In the rows, 128 means zero.
Here are made-up things, facts about them, and rows of numbers that follow some of those facts. Name the thing behind each unnamed row.

How the things are related:
soflo: belongs to class; zubran: points at
bakis -soflo-> b; bakla -soflo-> b; batru -soflo-> b; befi -soflo-> a; bibrok -soflo-> a; boze -soflo-> a; bravus -soflo-> b
bretrol -soflo-> a; briplura -soflo-> a; brodran -soflo-> b; brugosik -soflo-> b; brusek -soflo-> a; bubramal -soflo-> b; budrim -soflo-> a
bukli -soflo-> a; dakli -soflo-> b; dasim -soflo-> a; dasko -soflo-> b; datu -soflo-> a; deflar -soflo-> a; denik -soflo-> a
drabuzu -soflo-> b; dranoklur -soflo-> a; dresta -soflo-> b; drisim -soflo-> b; drizira -soflo-> a; droretram -soflo-> b; drosis -soflo-> a
drozur -soflo-> a; dudron -soflo-> a; dulumo -soflo-> a; dutar -soflo-> a; faflas -soflo-> a; famo -soflo-> a; figrom -soflo-> b
fikas -soflo-> b; fladrul -soflo-> a; flapan -soflo-> a; flegrem -soflo-> a; flenu -soflo-> a; flerik -soflo-> a; flerol -soflo-> a
flete -soflo-> b; fligeskin -soflo-> a; flisus -soflo-> a; fludul -soflo-> a; flugro -soflo-> a; foplik -soflo-> b; gefel -soflo-> b
gerul -soflo-> a; gevin -soflo-> a; gobrigun -soflo-> b; goflagir -soflo-> a; gorono -soflo-> a; grepur -soflo-> a; gribris -soflo-> a
grilebim -soflo-> a; grogros -soflo-> b; groka -soflo-> a; groni -soflo-> b; gruklen -soflo-> a; grustu -soflo-> a; gupu -soflo-> a
guskufes -soflo-> a; kastaklos -soflo-> a; kirarol -soflo-> a; klabruk -soflo-> b; klemok -soflo-> b; klestik -soflo-> b; kletus -soflo-> a
klinek -soflo-> b; kliras -soflo-> a; kluflu -soflo-> a; klugik -soflo-> b; kluplas -soflo-> a; kogras -soflo-> a; kolan -soflo-> b
koplum -soflo-> a; koske -soflo-> b; kotil -soflo-> a; lagrar -soflo-> a; losto -soflo-> a; megrol -soflo-> a; minom -soflo-> b
mupifan -soflo-> b; musam -soflo-> a; naplas -soflo-> a; nekiskas -soflo-> a; nomake -soflo-> a; noro -soflo-> b; notu -soflo-> a
pamaga -soflo-> b; parol -soflo-> a; pestin -soflo-> b; plagel -soflo-> a; plaklesum -soflo-> b; plavar -soflo-> b; pledru -soflo-> b
plevoskom -soflo-> b; plidol -soflo-> a; pluta -soflo-> b; pori -soflo-> a; posku -soflo-> a; pozas -soflo-> a; pulim -soflo-> b
pumol -soflo-> a; radeken -soflo-> b; radur -soflo-> b; restutro -soflo-> a; ribek -soflo-> b; rofon -soflo-> b; rumo -soflo-> a
ruskam -soflo-> b; safos -soflo-> b; sagrar -soflo-> a; sebrin -soflo-> a; sesku -soflo-> a; setos -soflo-> a; setro -soflo-> a
siflun -soflo-> a; sige -soflo-> b; skage -soflo-> a; skatur -soflo-> b; skepe -soflo-> a; skesti -soflo-> a; skevu -soflo-> a
skogrum -soflo-> a; skozok -soflo-> a; skugrum -soflo-> b; skunusom -soflo-> a; skuzir -soflo-> a; sodetrur -soflo-> a; starik -soflo-> a
stavo -soflo-> b; steran -soflo-> a; stibro -soflo-> a; stilogrom -soflo-> b; stizol -soflo-> a; stodrus -soflo-> b; stopan -soflo-> a
stubol -soflo-> b; stugre -soflo-> b; sturi -soflo-> a; tatrer -soflo-> a; tebar -soflo-> a; tedrek -soflo-> b; teti -soflo-> b
timin -soflo-> b; tobri -soflo-> a; trarun -soflo-> a; treban -soflo-> a; trenen -soflo-> a; triska -soflo-> a; trivur -soflo-> a
trodroma -soflo-> a; truber -soflo-> b; truplostem -soflo-> b; trutol -soflo-> a; tutas -soflo-> a; vedrik -soflo-> a; vibran -soflo-> a
vifu -soflo-> b; vuflo -soflo-> a; vuflosak -soflo-> a; zabren -soflo-> b; zagos -soflo-> a; zami -soflo-> b; zarin -soflo-> a
zelu -soflo-> a; zimu -soflo-> b; zipem -soflo-> b; zives -soflo-> a; zizer -soflo-> a; zosil -soflo-> a; bakis -zubran-> koske
bakis -zubran-> zelu; batru -zubran-> pozas; batru -zubran-> drizira; befi -zubran-> sodetrur; befi -zubran-> vedrik; befi -zubran-> ribek; brodran -zubran-> briplura
brodran -zubran-> stavo; brodran -zubran-> kletus; brodran -zubran-> foplik; brodran -zubran-> gupu; brodran -zubran-> guskufes; brodran -zubran-> timin; budrim -zubran-> flete
budrim -zubran-> musam; budrim -zubran-> vibran; budrim -zubran-> starik; budrim -zubran-> lagrar; budrim -zubran-> skatur; dakli -zubran-> stubol; dakli -zubran-> deflar
dakli -zubran-> stodrus; dakli -zubran-> naplas; dakli -zubran-> vedrik; dasko -zubran-> briplura; dasko -zubran-> stavo; dasko -zubran-> stugre; dasko -zubran-> foplik
dasko -zubran-> klestik; dasko -zubran-> kotil; dranoklur -zubran-> drabuzu; dranoklur -zubran-> stugre; dranoklur -zubran-> losto; dranoklur -zubran-> brusek; dranoklur -zubran-> sturi
dranoklur -zubran-> stodrus; dranoklur -zubran-> setro; dranoklur -zubran-> zabren; dresta -zubran-> fladrul; drosis -zubran-> ruskam; drosis -zubran-> safos; drosis -zubran-> deflar
dudron -zubran-> drozur; dudron -zubran-> foplik; dudron -zubran-> megrol; dudron -zubran-> plidol; dulumo -zubran-> drabuzu; dulumo -zubran-> flisus; dulumo -zubran-> datu
dulumo -zubran-> losto; dulumo -zubran-> kliras; dulumo -zubran-> goflagir; dulumo -zubran-> skuzir; dutar -zubran-> kirarol; dutar -zubran-> fligeskin; dutar -zubran-> gobrigun
figrom -zubran-> bukli; figrom -zubran-> datu; figrom -zubran-> lagrar; figrom -zubran-> nekiskas; fikas -zubran-> tedrek; fikas -zubran-> zizer; fikas -zubran-> setro
fikas -zubran-> pulim; fikas -zubran-> flerik; fikas -zubran-> pestin; flerol -zubran-> pluta; flerol -zubran-> triska; flerol -zubran-> klinek; fludul -zubran-> tebar
fludul -zubran-> rofon; gefel -zubran-> stugre; gefel -zubran-> skage; gevin -zubran-> gruklen; gorono -zubran-> zagos; gorono -zubran-> bretrol; gorono -zubran-> deflar
gorono -zubran-> pulim; grilebim -zubran-> stavo; grilebim -zubran-> zizer; grilebim -zubran-> parol; grilebim -zubran-> plidol; klabruk -zubran-> trarun; klabruk -zubran-> kluflu
klemok -zubran-> fladrul; klemok -zubran-> flugro; klemok -zubran-> zosil; klemok -zubran-> skage; klemok -zubran-> ribek; kolan -zubran-> brugosik; kolan -zubran-> koplum
notu -zubran-> klugik; notu -zubran-> gribris; notu -zubran-> pledru; notu -zubran-> plidol; notu -zubran-> guskufes; notu -zubran-> zami; plaklesum -zubran-> mupifan
plaklesum -zubran-> brugosik; pori -zubran-> sturi; pori -zubran-> naplas; pori -zubran-> ribek; posku -zubran-> foplik; posku -zubran-> guskufes; posku -zubran-> ribek
pumol -zubran-> tatrer; pumol -zubran-> drisim; pumol -zubran-> denik; pumol -zubran-> kastaklos; rumo -zubran-> kogras; rumo -zubran-> trarun; rumo -zubran-> gupu
rumo -zubran-> gobrigun; sagrar -zubran-> droretram; sagrar -zubran-> rofon; setos -zubran-> kletus; setos -zubran-> boze; setos -zubran-> safos; siflun -zubran-> truplostem
siflun -zubran-> starik; siflun -zubran-> tebar; siflun -zubran-> minom; siflun -zubran-> flapan; sige -zubran-> stavo; sige -zubran-> skevu; sige -zubran-> pledru
skepe -zubran-> tatrer; skepe -zubran-> bubramal; skogrum -zubran-> briplura; skogrum -zubran-> mupifan; skogrum -zubran-> fligeskin; skogrum -zubran-> dasim; skogrum -zubran-> foplik
skogrum -zubran-> pluta; skogrum -zubran-> plidol; skogrum -zubran-> ribek; skogrum -zubran-> restutro; skozok -zubran-> groka; skozok -zubran-> triska; skozok -zubran-> naplas
skozok -zubran-> goflagir; skugrum -zubran-> gerul; skugrum -zubran-> gruklen; skugrum -zubran-> zelu; skugrum -zubran-> drisim; skugrum -zubran-> restutro; skunusom -zubran-> tedrek
steran -zubran-> radur; stibro -zubran-> klugik; stibro -zubran-> parol; stibro -zubran-> radur; stilogrom -zubran-> flugro; stilogrom -zubran-> flisus; stilogrom -zubran-> skage
stilogrom -zubran-> pamaga; stizol -zubran-> kogras; stizol -zubran-> zizer; stizol -zubran-> grogros; stizol -zubran-> pozas; stizol -zubran-> pamaga; stizol -zubran-> klinek
stopan -zubran-> plagel; stopan -zubran-> stugre; stopan -zubran-> nekiskas; stopan -zubran-> bretrol; stopan -zubran-> denik; stopan -zubran-> faflas; teti -zubran-> ruskam
teti -zubran-> vuflosak; tobri -zubran-> zosil; tobri -zubran-> trutol; treban -zubran-> flegrem; treban -zubran-> famo; treban -zubran-> guskufes; trodroma -zubran-> skevu
trodroma -zubran-> trenen; truber -zubran-> plavar; truber -zubran-> megrol; truber -zubran-> kluflu; tutas -zubran-> plagel; tutas -zubran-> trutol; tutas -zubran-> gupu
tutas -zubran-> kluplas; tutas -zubran-> klinek; tutas -zubran-> grepur; vifu -zubran-> stubol; vifu -zubran-> tatrer; vifu -zubran-> nekiskas; vifu -zubran-> groni
zarin -zubran-> grustu; zarin -zubran-> boze; zarin -zubran-> vibran; zarin -zubran-> sesku; zarin -zubran-> plevoskom; zimu -zubran-> bravus; zimu -zubran-> trivur
zimu -zubran-> bibrok; zimu -zubran-> plidol; zipem -zubran-> radeken; zipem -zubran-> flenu; zipem -zubran-> sesku; zipem -zubran-> gupu; zipem -zubran-> kluplas
zipem -zubran-> bubramal; zipem -zubran-> pulim; zives -zubran-> gerul; zives -zubran-> plidol; zives -zubran-> vuflo; zives -zubran-> noro; zives -zubran-> skuzir

Some rows with their names:
tatrer: [146 100  63 144 144 155 128  91 140 151 146 116 146 111 153 113 162 133
 118 123 129 122  95 118 128  99 105 206]
sige: [111 129 228 136 114 116  98 189 107  77  83 127 100 186  87 160  78  85
 146 124 121 134 164 130 107 131 127  59]
dakli: [121 115 232 152 134 116 110 188 160  83  85 102 146 160  97 178  95  85
 192 156 113 152 133 184 123 100 109  82]
skuzir: [127 167  86 123 125 123 146 119 160 156 125 141 141 103 150 108 184 166
 115 111 119 118 124 103 123 121 111 174]
koplum: [128 154  82 121 130 123 134 107 118 154 139 136 120 105 145 114 170 146
  93 103 140 116 120  95 124 137 132 145]
stavo: [120  99 197 112  93 154 115 161 121  70  62 165  88 174 115  80  36 123
 128 133  94 103 152 117 100 130 119 133]
drozur: [130 156  84 121 121 126 129 113 118 160 154 146 114 134 131 116 158 153
  98  94 136 111 140  66 122 143 130 152]
fludul: [111 172  87 138 159 103 129  97  68 161 140 104 145  76 161 140 185 115
  84 115 160 153 132 174 167 148 138  71]
dresta: [120 124 222 108 103 112 123 177 155  68  82 134 122 133 105 146  76 102
 165 162 117 135 114 171 117 136 140  80]
setos: [129 127  98 171 165 117 115 107  90 177 190  93 148 151 111 166 164 121
 131 106 150 151 167 121 155 119 121 102]
nekiskas: [137 118  69 139 141 148 142  90 149 152 141 117 155 101 159 102 166 150
 125 132 120 130 119 138 141 100 104 193]
skage: [135 158  84 104 117 124 161 102 169 160 159 149 149 100 140  94 154 187
 133 137 120 115 122 108 140 140 132 164]
grepur: [150 108  72 118 133 137 138  90 134 155 197 128 140 108 129 121 136 152
 127 132 142 124 109 103 138 144 149 155]
nomake: [128 151  83 136 140 118 130 103 107 161 154 118 133 106 145 133 170 134
 100 112 141 132 132 123 144 135 132 123]
goflagir: [125 165  85 120 125 123 158 105 168 160 139 136 158 100 150 101 175 180
 129 129 111 121 125 124 141 127 118 168]
vifu: [123  92 215 149 140 127 102 176 148  74  80 101 138 147 110 185  97  58
 176 159 123 154 103 195 116  95 115  97]
dutar: [137 150  96 128 141 106 120 122 122 160 191 117 123 116 105 182 176 119
 123 110 172 137 110  90 132 149 157 100]
siflun: [109 176  96 156 165  98 127 101  60 168 151  91 151  74 156 159 195 104
  93 116 164 164 138 184 168 141 139  57]
foplik: [123  98 192 101  88 152 117 163 135  66  57 168  85 166 120  86  39 122
 129 136  97 102 133 113  92 128 121 143]
zelu: [134 139  63 129 133 142 125 113 136 143 122 130 118 104 148 125 193 122
  89 104 143 115  86  85 107 111 114 194]

Name these rows:
No name comes twice in this set of rows, the named rows included.
[132  78 186 134 121 159 120 159 148  66  54 124 128 138 132 122  69  87
 156 160 102 132  99 186 110  90 106 146]	groni
[121 104 204 120 108 146 135 164 172  74  56 141 138 148 130 102  66 127
 173 167  80 122 137 177 115 101 103 145]	stodrus
[146 116  67 143 148 145 120 103 140 152 143 115 136 109 149 131 179 124
 118 115 141 126  91 114 122 101 111 188]	kastaklos
[116 107 229 141 120 115  93 191 108  80 105 118 109 189  76 187  74  70
 161 133 134 145 146 139 105 135 139  53]	brodran
[146 114  73 110 129 137 144  88 145 158 181 133 137 107 131 111 138 165
 127 136 140 123 114 108 145 142 148 159]	trutol
[136 135  83 125 133 128 156 102 158 163 161 130 155 123 140  99 153 180
 144 128 111 122 144 117 150 124 120 166]	setro
[153  93  59 111 128 148 136  82 118 157 180 138 125 125 131  95 113 165
 120 126 137 118 124  85 142 140 145 172]	gupu
[131 115  77 142 140 140 129  93 104 164 166 130 131 151 134 101 136 157
 110 108 124 125 163  94 141 126 121 156]	kletus
[134 136  80 124 122 134 136 105 131 160 156 148 114 142 133 100 149 168
 106 102 127 113 145  65 126 135 124 174]	briplura
[133 103 205  83  88 138 138 159 163  58  84 158 111 123 114 102  39 132
 156 174 103 116 103 157 110 150 147 113]	pamaga
[147 122  70  95 121 131 143  90 133 154 190 143 126 104 127 108 124 163
 123 133 148 113 114  91 141 160 164 149]	kogras
[130 177 114 147 144  92 139 130 158 169 174 105 167 114 119 177 200 142
 152 125 141 147 130 136 144 129 128 107]	skozok
[134 128  72 104 121 133 135  97 111 152 170 146 108 111 136 108 137 156
  90 112 148 110 113  81 129 154 149 149]	kluflu
[113 126 200 115  98 140 114 181 145  59  36 152  96 143 126 118  84  92
 128 136 105 113 107 133  86 121 114 127]	noro

The same things again, as new rows of numbers:
Named rows:
nekiskas: [149 126 121  98 128 145 118 100  90 112 129 148 105 135 124 163 134 118
 132  99  99  85 163 147 173 140 131 172]
sodetrur: [138 126 110  86 164 123 134 118 121 115 160 142 116 103 139 140 131 116
 116 103  87 104 138 132 146 134 119 154]
stugre: [173 163 121 165  98 164 104 146 114 111  27  93 147 124 104 127  89 131
 127 162 178 197 133  95  91 131 136  94]
foplik: [150 153 112 179 129 141 108 148 138 107  26 103 146 111 142 127  79 117
 127 182 158 192 120  94  82 129 148  69]
posku: [ 94 115 108  98 146 113 142 129 108 131 206 157 133 115 128 132 119  99
 122 100  85 113 124 152 121 106 118 123]
ribek: [161 165 109 143 126 144 125 148 153 114  26 100 150  96 129 114  80 129
 122 178 159 200 119  82  83 135 130  82]
klemok: [125 163 126 133  74 136 156 172 143 172  86 119 169 110  86  85  91 150
 127 162 172 213  95 105  62 101 113  83]
fikas: [138 136 149 178  88 149 123 161 125 151 109  65 163 150  84  89 131 142
 136 148 211 193  77 107  71 117 116  66]
tedrek: [175 147 148 184 113 153 104 157 155 117  56  64 140 145 112 113 125 145
 129 164 189 178 112  94 100 140 131  84]
klinek: [155 165 148 175  95 149 114 161 172 128  36  96 125 114 109 111  94 161
 122 182 171 176 115 106 108 137 137  85]
trutol: [144 136 134 100 133 119 130 132 136 113 165 144  86 121 119 145 121 148
 116 113  83  83 153 153 169 132 139 152]
stibro: [101 101 118 109 142  93 143 146 127 127 194 154 143 163 128 129 164 109
 124 101 102  99 126 162 131 106 118 125]
dulumo: [ 58 123 133  89 119 147 128 123  87 147 194 158 153 132  98 121 156 125
 124  86 119  85 120 139 132 123  99 152]
bukli: [109 119 126 100 129 136 118 100  98 119 143 160 121 134 128 145 143 130
 131 104 105  87 163 137 171 134 128 178]
tatrer: [168 123 128 100 133 123 134  92 104 125 126 150  85 137 126 168 133 115
 134 108 104  79 155 154 161 145 135 171]
kogras: [125 125 139 131 144 119 110 146 140 110 163 130  91 118 143 145 137 152
 106 111  87  76 141 162 175 140 123 154]
skugrum: [123 136 143 156  90 142 163 120 146 202  69 127 151 133 117 102 107 127
 152 170 202 162  82 107  34 121 117  69]
zelu: [134 121 132 102 167 123 151  95 141 135 133 155  95 131 150 146 132 123
 131 113 103  45 143 140 123 146 124 140]
sagrar: [119  95 133 116 151 109 157 128 120 156 201 143 121 136 150 122 152 144
 131  92 103 117 146 144 127 119 116 172]
teti: [148 136 132 147  84 111 142 134 167 168  72  96 166 118 114  92 133 118
 146 172 185 224  73  94 106 118 117  96]

Rows to name:
No name comes twice in this set of rows, the named rows included.
[131 116 154 110 137 122 109  91 140  97 177 134  94 132 126 140 135 126
 130 119  95  85 139 136 193 136 162 149]	sesku
[112 115 124 140 136 109 106 132 122 119 158 139  90 105 163 162 141 133
 109 111  87  92 136 162 178 142 127 165]	trarun
[104 142 122  90 149 148 116 129 117  95 137 157 129 127 117 139 145 150
 107 107  91  67 158 134 165 142 115 160]	flisus
[117 114 132  97 101 131 147 111  70 162 204 147 114 136  97 146 136 113
 134  81 116 104 130 169 127 112 119 151]	stopan
[120 118 128 127 158 124 124 116 122 120 172 138  94 104 158 145 126 128
 117 108  93  82 139 149 151 141 129 149]	kirarol
[ 62 108 125 103 139 124 142 114 112 153 183 170 141 143 127 127 152 105
 128 102 113  60 117 150 111 121 106 127]	zives
[103 112 106 138 154 108 107 128 116 110 144 150 115 113 170 161 136 109
 114 113  87  94 147 158 168 138 124 151]	megrol
[ 88 119 135 104 136 125 137 130 121 142 215 145 107 111 120 123 134 135
 115  98 100  90 118 154 131 123 112 135]	flerol
[110 117 116  77 143 117 152 123 107 142 201 144 129 106 121 126 136 105
 122  92  94 119 118 142 134 117 108 144]	befi
[182 143 124 144 103 118 129 131 176 130  35  85 149 119 128 115 131 119
 137 174 175 212  90  83 129 136 131 102]	ruskam
[129 125 122  94 158 152 107 122  88  96 162 121 122 129 122 143 146 117
 114  85 109  88 145 131 148 138 118 157]	brusek
[140 155 127 171 115 149 121 150 155 134  42 104 133 103 131 116  80 141
 126 181 171 171 107  89  80 136 132  78]	pluta

